Here is a tiny trained network, its code and every weight. The questions are about switching its units off for an input and a target symbol, where a switched-off unit gives its printed mean instead of its output.

import numpy as np


def w(rows, s, z=0):
    codes = np.array(rows[::2]) - 128.0
    scale = np.full(codes.shape[1], s)
    scale[-1] = z or s
    return codes * scale


def norm(h):
    return h / np.sqrt((h * h).mean(-1, keepdims=True) + 1e-5)


def f(y):
    return y / 2 * (1 + np.tanh(0.7978845608 * (y + 0.044715 * y**3)))


def softmax(a):
    e = np.exp(a - a.max(-1, keepdims=True))
    return e / e.sum(-1, keepdims=True)


def log_softmax(a):
    a = a - a.max(-1, keepdims=True)
    return a - np.log(np.exp(a).sum(-1, keepdims=True))


def net(x, mask):
    ids = ['ΓΔΘΛΞΣΦΨΩεζημτ'.index(c) for c in x.split()]
    T = len(ids)
    res = E[ids] + P[:T]
    r = norm(res)
    for j in range(3):
        rows = slice(3 * j, 3 * j + 3)
        q, k, v = (r @ M[0][rows].T for M in (Q, K, V))
        z = softmax(np.where(np.tri(T) > 0, q @ k.T / 3**0.5, -1e9)) @ v
        o = O[0][rows]
        res = res + np.where(mask[j], z, o[:, -1]) @ o[:, :-1]
    y = f(norm(res) @ A[0][:, :-1].T + A[0][:, -1])
    res = res + np.where(mask[3:27], y, B[0][:, -1]) @ B[0][:, :-1]
    return log_softmax(norm(res)[-1] @ U[:, :-1].T + U[:, -1])


Q, K, V, O, A, B = {}, {}, {}, {}, {}, {}
E = w([
[65,158,92],'Γ',
[86,132,102],'Δ',
[113,184,254],'Θ',
[178,80,107],'Λ',
[123,101,124],'Ξ',
[76,155,125],'Σ',
[49,119,93],'Φ',
[105,119,230],'Ψ',
[169,70,109],'Ω',
[29,123,88],'ε',
[240,82,131],'ζ',
[106,56,76],'η',
[191,68,103],'μ',
[167,79,111],'τ',
],0.0093)
P = w([
[188,147,121],'0',
[131,205,123],'1',
[74,2,225],'2',
[92,157,60],'3',
[130,214,150],'4',
[131,13,208],'5',
[184,135,78],'6',
[126,214,154],'7',
[133,31,198],'8',
[177,128,54],'9',
[125,214,155],'10',
[139,10,228],'11',
[203,124,55],'12',
],0.007)
Q[0] = w([
[210,58,164],'h0',
[173,166,205],'h0',
[61,87,106],'h0',
[158,134,116],'h1',
[197,126,5],'h1',
[228,139,49],'h1',
[149,184,162],'h2',
[124,107,186],'h2',
[109,80,173],'h2',
],0.013)
K[0] = w([
[189,53,153],'h0',
[121,150,192],'h0',
[92,98,63],'h0',
[98,130,123],'h1',
[204,97,2],'h1',
[135,111,49],'h1',
[146,164,188],'h2',
[152,162,122],'h2',
[155,141,96],'h2',
],0.014)
V[0] = w([
[187,123,134],'h0',
[20,143,103],'h0',
[164,123,136],'h0',
[159,115,26],'h1',
[157,129,67],'h1',
[101,137,209],'h1',
[117,59,172],'h2',
[199,254,145],'h2',
[120,58,200],'h2',
],0.0045)
O[0] = w([
[185,163,118,179],'h0',
[60,69,134,14],'h0',
[168,153,124,166],'h0',
[209,109,92,3],'h1',
[185,94,97,58],'h1',
[56,146,160,226],'h1',
[87,85,64,172],'h2',
[86,156,254,153],'h2',
[77,62,84,190],'h2',
],0.0041,0.00073)
A[0] = w([
[107,107,119,159],'n0',
[106,63,171,59],'n1',
[69,111,122,40],'n2',
[105,184,110,26],'n3',
[112,108,185,134],'n4',
[112,132,133,71],'n5',
[129,133,162,74],'n6',
[114,198,89,121],'n7',
[132,161,80,90],'n8',
[65,96,1,24],'n9',
[147,130,122,61],'n10',
[118,140,125,139],'n11',
[130,141,116,202],'n12',
[113,169,197,85],'n13',
[95,11,160,84],'n14',
[123,123,186,104],'n15',
[113,135,47,221],'n16',
[154,105,133,223],'n17',
[163,33,138,122],'n18',
[90,134,127,8],'n19',
[82,148,122,22],'n20',
[107,141,129,15],'n21',
[128,125,126,180],'n22',
[117,166,113,129],'n23',
],0.0096,0.0014)
B[0] = w([
[129,122,132,148],'n0',
[155,103,172,201],'n1',
[79,157,139,156],'n2',
[133,131,181,114],'n3',
[145,90,109,219],'n4',
[133,137,128,121],'n5',
[148,112,107,143],'n6',
[149,92,179,132],'n7',
[138,96,137,130],'n8',
[254,89,34,232],'n9',
[112,126,130,117],'n10',
[129,127,135,129],'n11',
[117,114,136,142],'n12',
[136,107,49,230],'n13',
[188,143,206,251],'n14',
[158,87,92,198],'n15',
[144,79,79,196],'n16',
[69,135,120,183],'n17',
[56,147,194,240],'n18',
[109,156,138,123],'n19',
[100,159,159,133],'n20',
[124,145,137,109],'n21',
[112,128,132,143],'n22',
[131,113,156,123],'n23',
],0.016,0.0027)
U = w([
[148,94,249,226],'Γ',
[165,83,235,180],'Δ',
[92,220,129,245],'Θ',
[137,137,145,27],'Λ',
[128,118,141,3],'Ξ',
[102,163,136,151],'Σ',
[145,148,147,57],'Φ',
[24,63,92,192],'Ψ',
[149,167,131,65],'Ω',
[145,78,122,108],'ε',
[159,183,132,178],'ζ',
[136,127,122,140],'η',
[149,132,142,52],'μ',
[140,132,144,46],'τ',
],0.011,0.0036)

Each question gives the input, a string of symbols that net reads in full, and the target symbol t.
The units are the heads (3 rows each of Q, K, V and O) and the neurons (one row each of A and B). Each row of codes is followed by its name. A weight is (code - 128) times the scale printed after its matrix; where a second scale follows, it is the last column's (O, A, B and U).
mask holds one flag per unit, heads first, then neurons. A switched-off unit (its flag False) gives its mean, the last column of its rows in O or B, instead of its output. The means were averaged over made-up inputs and are rounded, as every weight is.
A unit's drop is (log p(t) with every unit on - log p(t) with that unit switched off) / (log p(t) with every unit on - log p(t) with every unit switched off).
The circuit of an input: a set's keep is (log p(t) with only the set's units on - log p(t) with every unit switched off) / (log p(t) with every unit on - log p(t) with every unit switched off). Starting from the 12 units with the biggest drops (on a tie, the unit counted first), units are removed one at a time, each time the one whose removal leaves the highest keep (on an exact tie, the one counted first), for as long as the keep stays at least 0.8.
units of the circuit, in order: the units of the circuit, biggest drop first
top k neurons: the k neurons with the biggest drops, biggest first
which heads matter: for each layer, one digit per head in row order, 1 if its drop is at least 0.15 and else 0, layers parted by /
drop when u is switched off: that unit's drop, to one decimal
input Ψ τ μ ε Ψ Ω Ω Ξ Ω Ψ Δ, target Ψ: units of the circuit, in order => [n14]
input Θ Φ Λ Ω ε Ψ Ψ Γ Ω Θ Θ, target Θ: units of the circuit, in order => [n14; n13; n16]
input ζ Δ ε ε Σ Θ Φ Ω Γ Θ μ, target Θ: which heads matter => 100
input ζ ε Ψ Ψ Γ Ω η Ψ ε Γ Ξ, target Ψ: units of the circuit, in order => [n13; n9]
input Ψ Ξ Δ Δ Ψ Ω Ψ Ψ ε Γ Ω, target Ψ: units of the circuit, in order => [n14; n9]
input Ξ Ψ Ψ μ μ, target Ψ: top 4 neurons => [n14; n9; n17; n1]
input Θ τ ε Λ Ψ η, target Γ: units of the circuit, in order => [n14; n18]
input ε Δ ε Ω τ Λ Θ Ω, target Θ: which heads matter => 110
input Φ Σ Σ Ψ Ξ, target Ψ: top 4 neurons => [n14; n13; n9; n18]
input ε Σ Ψ Θ ε Ψ ε Ω μ τ Λ, target Ψ: top 3 neurons => [n14; n9; n1]
input τ Θ Φ Ψ Φ Φ Ψ τ, target Ψ: top 4 neurons => [n14; n9; n1; n20]
input μ Γ Ξ Λ Λ Ψ Ω Ω Ψ Φ Ω, target Ψ: which heads matter => 001
input Δ Γ Φ ε τ Γ τ Θ Λ Θ Λ, target Θ: top 4 neurons => [n1; n4; n9; n14]
input Φ ε ζ Φ μ Ψ Ψ Δ, target Ψ: units of the circuit, in order => [h0]
input μ μ μ Θ Λ, target Θ: top 2 neurons => [n1; n4]
input Ω ε Ψ Ξ Δ Λ Ψ τ, target Ψ: drop when h2 is switched off => 0.6
input Γ Ω Φ Ψ ε ε Ψ μ, target Ψ: drop when h2 is switched off => 0.5
input Δ Φ η τ μ Ψ η Ω Ω ζ Φ ε, target Γ: drop when n7 is switched off => 0.0
